Here is a tiny trained network, its code and every weight. The questions are about switching its units off for an input and a class, where a switched-off unit gives its printed mean instead of its output.

import numpy as np


def w(rows, s, z=0):
    codes = np.array(rows[::2]) - 128.0
    scale = np.full(codes.shape[1], s)
    scale[-1] = z or s
    return codes * scale


def f(y):
    return y / 2 * (1 + np.tanh(0.7978845608 * (y + 0.044715 * y**3)))


def log_softmax(a):
    a = a - a.max(-1, keepdims=True)
    return a - np.log(np.exp(a).sum(-1, keepdims=True))


def net(x, mask):
    res = np.array(x, float).reshape(1, 5) / 4 @ E
    y = f(res @ A[0][:, :-1].T + A[0][:, -1])
    res = res + np.where(mask, y, B[0][:, -1]) @ B[0][:, :-1]
    return log_softmax(res[-1] @ U[:, :-1].T + U[:, -1])


A, B = {}, {}
E = w([
[170,106,5],'x0',
[56,187,97],'x1',
[128,128,127],'x2',
[178,212,187],'x3',
[128,127,127],'x4',
],0.019)
A[0] = w([
[157,249,143,169],'N0',
[215,220,171,192],'N1',
[6,198,144,163],'N2',
[144,28,213,254],'N3',
[34,81,130,180],'N4',
[219,247,142,180],'N5',
[74,204,49,90],'N6',
],0.015,0.0096)
B[0] = w([
[190,133,184,234],'N0',
[214,185,134,250],'N1',
[101,57,251,236],'N2',
[32,179,81,220],'N3',
[89,117,157,194],'N4',
[224,135,137,246],'N5',
[72,208,203,195],'N6',
],0.012,0.025)
U = w([
[47,182,139,196],'0',
[157,220,171,217],'1',
[92,23,181,53],'2',
[175,136,202,1],'3',
[127,62,5,197],'4',
[232,147,28,35],'5',
],0.012,0.0079)

Each question gives the input, the list of numbers given to net, and the class t.
The units are the neurons (one row each of A and B). Each row of codes is followed by its name. A weight is (code - 128) times the scale printed after its matrix; where a second scale follows, it is the last column's (A, B and U).
mask holds one flag per neuron, in row order. A switched-off neuron (its flag False) gives its mean, the last column of its row in B, instead of its output. The means were averaged over made-up inputs and are rounded, as every weight is.
A unit's drop is (log p(t) with every unit on - log p(t) with that unit switched off) / (log p(t) with every unit on - log p(t) with every unit switched off).
The circuit of an input: a set's keep is (log p(t) with only the set's units on - log p(t) with every unit switched off) / (log p(t) with every unit on - log p(t) with every unit switched off). Starting from all 7 units, units are removed one at a time, each time the one whose removal leaves the highest keep (on an exact tie, the one counted first), for as long as the keep stays at least 0.8.
units of the circuit, in order: the units of the circuit, biggest drop first
unit that matters most: the unit with the biggest drop
k most important neurons: the k neurons with the biggest drops, biggest first
drop when u is switched off: that unit's drop, to one decimal
input [-8,-5,6,1,5], class 1: 2 most important neurons	[N1 N4]
input [7,-6,1,-4,4], class 4: unit that matters most	N1
input [1,0,6,-6,0], class 4: 3 most important neurons	[N2 N6 N0]
input [-4,5,-1,0,-1], class 2: units of the circuit, in order	[N2 N1]
input [2,-2,-5,7,-2], class 5: units of the circuit, in order	[N2 N6 N5]
input [7,-3,2,-6,-5], class 4: units of the circuit, in order	[N2 N1]
input [-3,1,-8,0,4], class 2: units of the circuit, in order	[N1 N6 N5]
input [5,-1,-8,-8,7], class 4: 2 most important neurons	[N2 N0]
input [-2,6,-7,0,-3], class 2: 3 most important neurons	[N2 N1 N5]
input [6,5,7,0,2], class 0: 2 most important neurons	[N1 N5]
input [2,-4,7,4,-5], class 5: units of the circuit, in order	[N2 N6]
input [-3,1,-5,5,2], class 3: units of the circuit, in order	[N6 N3]
input [2,-6,1,4,-5], class 5: 2 most important neurons	[N2 N6]
input [-4,5,0,-8,7], class 2: units of the circuit, in order	[N2]
input [0,1,8,2,2], class 3: 3 most important neurons	[N3 N6 N1]
input [2,-4,-5,6,-7], class 5: 3 most important neurons	[N2 N6 N5]
input [-1,5,1,6,-3], class 3: 2 most important neurons	[N2 N3]
input [-3,8,-2,1,-1], class 3: 4 most important neurons	[N2 N6 N0 N3]
input [5,-2,-2,-2,4], class 4: 4 most important neurons	[N1 N2 N5 N0]
input [8,-1,-2,5,-8], class 5: most important neuron	[N2]
input [6,-2,-6,-3,-8], class 4: drop when N2 is switched off	0.2
input [5,-3,-2,5,-2], class 5: drop when N2 is switched off	0.1
input [-6,-4,-3,-8,5], class 0: drop when N3 is switched off	0.3
